Here is a tiny trained network, its code and every weight. The questions are about switching its units off for an input and a target symbol, where a switched-off unit gives its printed mean instead of its output.

import numpy as np


def w(rows, s, z=0):
    codes = np.array(rows[::2]) - 128.0
    scale = np.full(codes.shape[1], s)
    scale[-1] = z or s
    return codes * scale


def norm(h):
    return h / np.sqrt((h * h).mean(-1, keepdims=True) + 1e-5)


def softmax(a):
    e = np.exp(a - a.max(-1, keepdims=True))
    return e / e.sum(-1, keepdims=True)


def log_softmax(a):
    a = a - a.max(-1, keepdims=True)
    return a - np.log(np.exp(a).sum(-1, keepdims=True))


def net(x, mask):
    ids = ['ΛΞΠΨαβδεζηθτφω'.index(c) for c in x.split()]
    T = len(ids)
    res = E[ids] + P[:T]
    u = 0
    for l in range(3):
        r = norm(res)
        for j in range(2):
            rows = slice(2 * j, 2 * j + 2)
            q, k, v = (r @ M[l][rows].T for M in (Q, K, V))
            z = softmax(np.where(np.tri(T) > 0, q @ k.T / 2**0.5, -1e9)) @ v
            o = O[l][rows]
            res = res + np.where(mask[u + j], z, o[:, -1]) @ o[:, :-1]
        u += 2
    return log_softmax(norm(res)[-1] @ U[:, :-1].T + U[:, -1])


Q, K, V, O = {}, {}, {}, {}
E = w([
[112,88,123,101],'Λ',
[132,171,119,130],'Ξ',
[126,108,174,111],'Π',
[124,100,97,145],'Ψ',
[74,134,109,131],'α',
[120,185,112,115],'β',
[122,156,93,98],'δ',
[135,163,77,137],'ε',
[145,119,123,126],'ζ',
[139,107,125,97],'η',
[89,145,128,168],'θ',
[134,70,106,120],'τ',
[144,109,127,127],'φ',
[252,102,141,106],'ω',
],0.034)
P = w([
[158,121,151,104],'0',
[136,128,148,53],'1',
[152,139,158,149],'2',
[254,72,161,65],'3',
[166,107,178,68],'4',
[130,92,149,43],'5',
],0.0086)
Q[0] = w([
[133,164,191,80],'0.h1',
[108,118,70,41],'0.h1',
[222,157,154,94],'0.h2',
[3,124,132,221],'0.h2',
],0.011)
K[0] = w([
[132,127,86,179],'0.h1',
[172,142,147,168],'0.h1',
[136,123,90,115],'0.h2',
[252,154,183,36],'0.h2',
],0.014)
V[0] = w([
[74,112,176,68],'0.h1',
[215,179,203,97],'0.h1',
[5,155,141,125],'0.h2',
[187,118,141,124],'0.h2',
],0.018)
O[0] = w([
[104,174,175,8,107],'0.h1',
[112,145,240,190,253],'0.h1',
[59,166,49,101,94],'0.h2',
[149,117,166,134,115],'0.h2',
],0.011,0.003)
Q[1] = w([
[194,206,85,221],'1.h1',
[83,3,95,168],'1.h1',
[142,97,72,150],'1.h2',
[83,161,128,254],'1.h2',
],0.01)
K[1] = w([
[163,99,197,6],'1.h1',
[109,254,116,187],'1.h1',
[53,174,186,123],'1.h2',
[207,150,205,112],'1.h2',
],0.0094)
V[1] = w([
[88,52,145,89],'1.h1',
[83,93,76,218],'1.h1',
[91,192,4,105],'1.h2',
[211,80,119,117],'1.h2',
],0.02)
O[1] = w([
[80,59,149,10,136],'1.h1',
[7,49,108,247,34],'1.h1',
[132,9,238,153,3],'1.h2',
[127,44,2,171,228],'1.h2',
],0.011,0.0063)
Q[2] = w([
[133,92,87,167],'2.h1',
[123,117,204,171],'2.h1',
[70,138,187,25],'2.h2',
[101,103,250,142],'2.h2',
],0.018)
K[2] = w([
[200,179,96,80],'2.h1',
[107,104,148,22],'2.h1',
[76,123,96,250],'2.h2',
[15,169,69,109],'2.h2',
],0.014)
V[2] = w([
[145,61,218,124],'2.h1',
[24,145,132,48],'2.h1',
[149,168,195,183],'2.h2',
[3,191,79,160],'2.h2',
],0.02)
O[2] = w([
[141,65,225,161,65],'2.h1',
[13,129,188,38,63],'2.h1',
[158,205,189,203,109],'2.h2',
[10,173,214,120,1],'2.h2',
],0.014,0.0085)
U = w([
[160,86,137,5,99],'Λ',
[46,234,122,155,193],'Ξ',
[140,208,157,25,97],'Π',
[107,27,58,148,86],'Ψ',
[4,117,91,52,131],'α',
[137,204,210,148,143],'β',
[241,87,197,119,198],'δ',
[40,96,59,254,106],'ε',
[142,184,109,152,99],'ζ',
[134,175,103,25,105],'η',
[50,94,161,145,202],'θ',
[113,58,26,33,93],'τ',
[150,172,100,109,78],'φ',
[147,129,126,126,3],'ω',
],0.0086,0.0042)

Each question gives the input, a string of symbols that net reads in full, and the target symbol t.
The units are the heads (2 rows each of Q, K, V and O). Each row of codes is followed by its name. A weight is (code - 128) times the scale printed after its matrix; where a second scale follows, it is the last column's (O and U).
mask holds one flag per head, layer by layer. A switched-off head (its flag False) gives its mean, the last column of its rows in O, instead of its output. The means were averaged over made-up inputs and are rounded, as every weight is.
A unit's drop is (log p(t) with every unit on - log p(t) with that unit switched off) / (log p(t) with every unit on - log p(t) with every unit switched off).
The circuit of an input: a set's keep is (log p(t) with only the set's units on - log p(t) with every unit switched off) / (log p(t) with every unit on - log p(t) with every unit switched off). Starting from all 6 units, units are removed one at a time, each time the one whose removal leaves the highest keep (on an exact tie, the one counted first), for as long as the keep stays at least 0.8.
circuit, biggest first: the units of the circuit, biggest drop first
most important unit: the unit with the biggest drop
heads that matter: for each layer, one digit per head in row order, 1 if its drop is at least 0.15 and else 0, layers parted by /
input Ξ ζ φ, target Ξ: heads that matter : 10 / 01 / 01
input θ θ Ξ, target θ: most important unit : 1.h2
input Ξ ζ Π, target Ξ: circuit, biggest first : [1.h2, 0.h1, 2.h2]
input ε α Λ, target ε: heads that matter : 10 / 10 / 00
input δ φ θ, target δ: heads that matter : 11 / 00 / 10
input Ξ β δ Ξ, target Ξ: circuit, biggest first : [0.h1, 2.h2, 1.h2]
input Ξ Π τ, target Ξ: circuit, biggest first : [1.h2, 0.h1, 2.h2]
input Ξ ζ δ, target Ξ: circuit, biggest first : [0.h1, 1.h2, 2.h2]
input δ τ η, target δ: heads that matter : 01 / 01 / 10
input δ δ ε Ψ, target δ: heads that matter : 00 / 01 / 00
input Ψ ζ α Λ β Ψ, target α: circuit, biggest first : [1.h2, 2.h2]
input θ θ Ψ, target θ: circuit, biggest first : [1.h2, 0.h2, 1.h1]
input δ τ ε, target δ: heads that matter : 00 / 01 / 10
input δ ζ η, target δ: circuit, biggest first : [1.h2]
input Ξ Ξ θ θ Ψ, target Ξ: circuit, biggest first : [0.h1, 2.h2, 1.h2]
input ε Ξ τ, target ε: circuit, biggest first : [1.h1, 0.h1]
input δ Ξ Ψ Ψ, target δ: heads that matter : 01 / 01 / 10
input Ξ θ θ δ, target Ξ: heads that matter : 01 / 00 / 01
input Ξ ε ε, target Ξ: heads that matter : 10 / 01 / 01
input Ξ α Ξ ζ δ ε, target Ξ: circuit, biggest first : [0.h1, 0.h2, 2.h2]
input Ξ β ε θ, target Ξ: circuit, biggest first : [2.h2]
input δ α τ Ξ τ θ, target δ: heads that matter : 10 / 01 / 00
